Below is a small trained network, with its code and all its weights. Each question gives an input and a class and asks what happens when units are switched off, that is, made to give their printed mean instead of their output.

import numpy as np


def w(rows, s, z=0):
    codes = np.array(rows[::2]) - 128.0
    scale = np.full(codes.shape[1], s)
    scale[-1] = z or s
    return codes * scale


def norm(h):
    return h / np.sqrt((h * h).mean(-1, keepdims=True) + 1e-5)


def f(y):
    return np.maximum(y, 0)


def log_softmax(a):
    a = a - a.max(-1, keepdims=True)
    return a - np.log(np.exp(a).sum(-1, keepdims=True))


def net(x, mask):
    res = np.array(x, float).reshape(1, 3) / 4 @ E
    u = 0
    for l in range(2):
        y = f(norm(res) @ A[l][:, :-1].T + A[l][:, -1])
        res = res + np.where(mask[u : u + 15], y, B[l][:, -1]) @ B[l][:, :-1]
        u += 15
    return log_softmax(norm(res)[-1] @ U[:, :-1].T + U[:, -1])


A, B = {}, {}
E = w([
[138,41,220,216,161,175,84],'x0',
[5,112,117,211,50,165,212],'x1',
[17,149,195,110,74,11,59],'x2',
],0.0031)
A[0] = w([
[40,159,193,151,167,106,163,117],'L0N1',
[106,174,149,132,173,150,136,92],'L0N2',
[139,165,197,194,43,151,142,118],'L0N3',
[149,163,143,170,167,168,172,5],'L0N4',
[112,130,153,108,139,90,111,178],'L0N5',
[119,162,101,143,194,153,185,54],'L0N6',
[180,224,176,193,12,171,117,40],'L0N7',
[117,144,140,126,147,143,141,77],'L0N8',
[113,127,93,125,65,120,162,111],'L0N9',
[122,98,150,133,252,140,187,75],'L0N10',
[147,84,109,85,62,112,136,87],'L0N11',
[93,91,159,134,113,130,128,53],'L0N12',
[161,115,125,97,135,102,103,212],'L0N13',
[151,151,137,155,118,121,142,81],'L0N14',
[158,69,145,158,83,129,92,74],'L0N15',
],0.0035,0.0021)
B[0] = w([
[212,88,84,121,49,208,109,228],'L0N1',
[153,111,112,127,106,138,123,128],'L0N2',
[88,67,63,102,212,123,93,211],'L0N3',
[133,38,58,117,97,176,77,148],'L0N4',
[235,82,45,144,63,223,102,232],'L0N5',
[131,121,92,120,70,172,60,158],'L0N6',
[94,116,87,128,160,134,99,134],'L0N7',
[111,93,107,108,154,150,122,128],'L0N8',
[93,95,47,147,234,130,78,186],'L0N9',
[149,131,88,133,21,161,33,179],'L0N10',
[103,201,138,159,154,183,99,142],'L0N11',
[172,189,86,149,115,150,132,161],'L0N12',
[29,51,2,176,174,164,122,250],'L0N13',
[113,118,119,122,135,143,122,128],'L0N14',
[98,215,57,196,160,186,75,172],'L0N15',
],0.0049,0.002)
A[1] = w([
[123,84,131,117,126,157,107,138],'L1N1',
[168,148,153,121,120,142,62,96],'L1N2',
[115,135,170,119,59,72,98,9],'L1N3',
[80,134,194,120,77,74,36,44],'L1N4',
[98,174,147,186,118,148,146,120],'L1N5',
[189,132,173,144,140,169,194,76],'L1N6',
[128,131,140,131,131,135,125,103],'L1N7',
[123,126,82,140,140,153,108,196],'L1N8',
[117,221,122,51,103,68,214,37],'L1N9',
[127,86,215,163,156,134,122,44],'L1N10',
[193,156,152,94,175,94,105,78],'L1N11',
[164,136,179,69,208,70,70,47],'L1N12',
[135,127,254,186,153,135,111,14],'L1N13',
[46,105,172,165,81,118,221,38],'L1N14',
[117,149,151,135,148,124,135,32],'L1N15',
],0.0073,0.0016)
B[1] = w([
[119,196,111,97,151,87,158,202],'L1N1',
[71,111,104,129,114,130,157,184],'L1N2',
[215,137,117,118,112,151,191,156],'L1N3',
[244,107,122,111,111,198,195,199],'L1N4',
[121,97,109,79,153,98,114,154],'L1N5',
[179,144,90,82,74,134,142,146],'L1N6',
[129,133,127,125,131,128,120,130],'L1N7',
[140,119,207,128,111,90,126,253],'L1N8',
[147,193,149,213,152,135,32,170],'L1N9',
[122,215,77,136,116,107,81,164],'L1N10',
[22,98,134,183,80,153,166,170],'L1N11',
[47,63,118,103,186,122,158,184],'L1N12',
[136,210,130,183,118,108,49,158],'L1N13',
[62,71,111,101,194,134,144,169],'L1N14',
[132,129,131,117,125,111,139,128],'L1N15',
],0.011,0.0051)
U = w([
[27,47,99,111,176,129,157,161],'0',
[253,117,100,101,89,187,173,157],'1',
[126,221,109,195,151,112,18,146],'2',
[139,136,226,95,106,30,132,114],'3',
[140,119,197,105,140,164,93,3],'4',
],0.011,0.0073)

Each question gives the input, the list of numbers given to net, and the class t.
The units are the neurons (one row each of A and B). Each row of codes is followed by its name. A weight is (code - 128) times the scale printed after its matrix; where a second scale follows, it is the last column's (A, B and U).
mask holds one flag per neuron, layer by layer. A switched-off neuron (its flag False) gives its mean, the last column of its row in B, instead of its output. The means were averaged over made-up inputs and are rounded, as every weight is.
A unit's drop is (log p(t) with every unit on - log p(t) with that unit switched off) / (log p(t) with every unit on - log p(t) with every unit switched off).
The circuit of an input: a set's keep is (log p(t) with only the set's units on - log p(t) with every unit switched off) / (log p(t) with every unit on - log p(t) with every unit switched off). Starting from the 12 units with the biggest drops (on a tie, the unit counted first), units are removed one at a time, each time the one whose removal leaves the highest keep (on an exact tie, the one counted first), for as long as the keep stays at least 0.8.
units of the circuit, in order: the units of the circuit, biggest drop first
k most important neurons: the k neurons with the biggest drops, biggest first
k most important neurons of layer l: the k neurons of layer l with the biggest drops, biggest first
drop when u is switched off: that unit's drop, to one decimal
input [-6,-5,7], class 1: units of the circuit, in order : (L1N4)
input [4,-4,0], class 0: 4 most important neurons : (L1N2, L1N9, L1N13, L0N1)
input [-8,-4,-5], class 2: units of the circuit, in order : (L1N9, L1N4)
input [6,-1,-5], class 2: units of the circuit, in order : (L1N4, L1N10)
input [-1,5,6], class 1: 2 most important neurons : (L1N4, L0N13)
input [0,0,1], class 3: 3 most important neurons : (L1N4, L1N8, L1N3)
input [-3,7,8], class 1: 3 most important neurons of layer 1 : (L1N4, L1N3, L1N12)
input [-4,-2,4], class 1: 2 most important neurons : (L0N3, L1N13)
input [-6,-5,1], class 2: 2 most important neurons : (L1N9, L0N3)
input [-1,3,-3], class 3: 2 most important neurons : (L1N8, L1N4)
input [-1,-2,-3], class 3: 2 most important neurons of layer 0 : (L0N5, L0N1)
input [-6,-2,6], class 1: 2 most important neurons of layer 1 : (L1N4, L1N3)
input [2,-3,1], class 3: 2 most important neurons of layer 0 : (L0N13, L0N5)
input [-5,-6,5], class 0: most important neuron : (L1N12)
input [0,7,8], class 1: 2 most important neurons of layer 0 : (L0N13, L0N1)
input [-8,-5,-4], class 2: drop when L1N9 is switched off : 1.1
input [0,1,-1], class 3: drop when L0N1 is switched off : 0.0
input [2,3,4], class 1: drop when L0N13 is switched off : 0.8
input [-8,-2,4], class 2: drop when L1N9 is switched off : 0.4
